Below are the code and all the weights of a small trained network. Each question names an input and a class and asks about switching units off, where a switched-off unit gives its printed mean instead of its output.

import numpy as np


def w(rows, s, z=0):
    codes = np.array(rows[::2]) - 128.0
    scale = np.full(codes.shape[1], s)
    scale[-1] = z or s
    return codes * scale


def norm(h):
    return h / np.sqrt((h * h).mean(-1, keepdims=True) + 1e-5)


def f(y):
    return np.maximum(y, 0)


def log_softmax(a):
    a = a - a.max(-1, keepdims=True)
    return a - np.log(np.exp(a).sum(-1, keepdims=True))


def net(x, mask):
    res = np.array(x, float).reshape(1, 2) / 4 @ E
    u = 0
    for l in range(4):
        y = f(norm(res) @ A[l][:, :-1].T + A[l][:, -1])
        res = res + np.where(mask[u : u + 8], y, B[l][:, -1]) @ B[l][:, :-1]
        u += 8
    return log_softmax(norm(res)[-1] @ U[:, :-1].T + U[:, -1])


A, B = {}, {}
E = w([
[76,17,2,133],'x0',
[72,39,218,230],'x1',
],0.00085)
A[0] = w([
[67,204,253,131,101],'L0N0',
[125,90,206,225,190],'L0N1',
[79,86,53,171,52],'L0N2',
[54,65,16,150,245],'L0N3',
[18,44,91,124,142],'L0N4',
[139,169,187,98,55],'L0N5',
[160,51,1,134,244],'L0N6',
[9,20,224,250,135],'L0N7',
],0.001,0.0011)
B[0] = w([
[199,138,76,182,181],'L0N0',
[114,149,114,49,211],'L0N1',
[151,130,112,141,149],'L0N2',
[194,174,181,135,248],'L0N3',
[195,135,149,166,192],'L0N4',
[158,129,135,147,139],'L0N5',
[165,180,180,112,244],'L0N6',
[123,152,135,7,228],'L0N7',
],0.0019,0.0014)
A[1] = w([
[139,64,8,124,254],'L1N0',
[156,181,84,98,132],'L1N1',
[132,132,134,130,43],'L1N2',
[98,150,139,113,59],'L1N3',
[7,40,211,242,59],'L1N4',
[194,185,190,76,255],'L1N5',
[116,1,24,167,172],'L1N6',
[81,93,65,127,127],'L1N7',
],0.0024,0.00054)
B[1] = w([
[149,161,171,160,186],'L1N0',
[85,92,150,115,184],'L1N1',
[126,129,127,137,128],'L1N2',
[133,123,122,135,131],'L1N3',
[89,133,106,4,186],'L1N4',
[111,72,96,169,253],'L1N5',
[172,207,195,188,185],'L1N6',
[148,154,147,149,147],'L1N7',
],0.0032,0.0026)
A[2] = w([
[111,207,146,107,104],'L2N0',
[86,14,87,183,1],'L2N1',
[178,151,43,103,134],'L2N2',
[152,248,224,252,14],'L2N3',
[173,190,172,198,102],'L2N4',
[152,47,73,200,44],'L2N5',
[85,8,84,190,22],'L2N6',
[88,56,98,171,56],'L2N7',
],0.0019,0.00097)
B[2] = w([
[107,89,120,147,167],'L2N0',
[71,79,68,180,161],'L2N1',
[62,134,167,121,179],'L2N2',
[252,210,165,238,253],'L2N3',
[159,153,156,200,217],'L2N4',
[77,102,131,182,161],'L2N5',
[72,65,40,169,167],'L2N6',
[88,103,57,144,152],'L2N7',
],0.002,0.0016)
A[3] = w([
[161,27,99,132,141],'L3N0',
[76,147,176,2,151],'L3N1',
[169,148,148,114,156],'L3N2',
[95,66,147,153,124],'L3N3',
[155,141,174,103,111],'L3N4',
[152,212,55,92,248],'L3N5',
[74,75,91,183,68],'L3N6',
[140,121,38,92,123],'L3N7',
],0.0026,0.0011)
B[3] = w([
[28,155,119,172,167],'L3N0',
[34,204,236,4,252],'L3N1',
[106,111,106,180,196],'L3N2',
[93,143,90,81,171],'L3N3',
[130,141,67,149,177],'L3N4',
[48,41,240,86,238],'L3N5',
[67,54,63,183,175],'L3N6',
[122,177,193,139,173],'L3N7',
],0.002,0.0016)
U = w([
[53,146,222,12,179],'0',
[232,192,199,224,203],'1',
[49,42,2,177,195],'2',
[231,99,12,71,1],'3',
[204,111,24,96,35],'4',
[163,113,54,116,58],'5',
[189,115,34,91,38],'6',
],0.0089,0.0062)

Each question gives the input, the list of numbers given to net, and the class t.
The units are the neurons (one row each of A and B). Each row of codes is followed by its name. A weight is (code - 128) times the scale printed after its matrix; where a second scale follows, it is the last column's (A, B and U).
mask holds one flag per neuron, layer by layer. A switched-off neuron (its flag False) gives its mean, the last column of its row in B, instead of its output. The means were averaged over made-up inputs and are rounded, as every weight is.
A unit's drop is (log p(t) with every unit on - log p(t) with that unit switched off) / (log p(t) with every unit on - log p(t) with every unit switched off).
The circuit of an input: a set's keep is (log p(t) with only the set's units on - log p(t) with every unit switched off) / (log p(t) with every unit on - log p(t) with every unit switched off). Starting from the 12 units with the biggest drops (on a tie, the unit counted first), units are removed one at a time, each time the one whose removal leaves the highest keep (on an exact tie, the one counted first), for as long as the keep stays at least 0.8.
units of the circuit, in order: the units of the circuit, biggest drop first
k most important neurons: the k neurons with the biggest drops, biggest first
k most important neurons of layer l: the k neurons of layer l with the biggest drops, biggest first
drop when u is switched off: that unit's drop, to one decimal
input [8,-7], class 1: units of the circuit, in order => [L1N0; L1N6; L1N4]
input [5,4], class 1: units of the circuit, in order => [L1N6]
input [-7,8], class 0: 2 most important neurons of layer 0 => [L0N3; L0N6]
input [0,2], class 2: 2 most important neurons => [L1N5; L1N4]
input [8,7], class 1: 4 most important neurons => [L1N6; L1N0; L1N7; L1N5]
input [2,-3], class 2: 2 most important neurons => [L1N4; L1N6]
input [-1,-3], class 2: 3 most important neurons => [L1N5; L1N4; L0N7]
input [-3,2], class 2: 4 most important neurons => [L1N5; L1N6; L1N0; L0N3]
input [-1,3], class 2: 2 most important neurons => [L0N7; L1N4]
input [4,-2], class 1: 3 most important neurons => [L0N7; L1N0; L1N4]
input [3,-3], class 2: 3 most important neurons of layer 0 => [L0N6; L0N7; L0N1]
input [-6,8], class 0: 2 most important neurons => [L1N4; L1N6]
input [-4,8], class 0: drop when L1N4 is switched off => 0.3
input [-3,4], class 0: drop when L1N6 is switched off => 0.2
input [7,4], class 1: most important neuron => [L1N6]
input [7,5], class 1: drop when L1N6 is switched off => 1.4
input [8,4], class 1: drop when L1N6 is switched off => 1.2
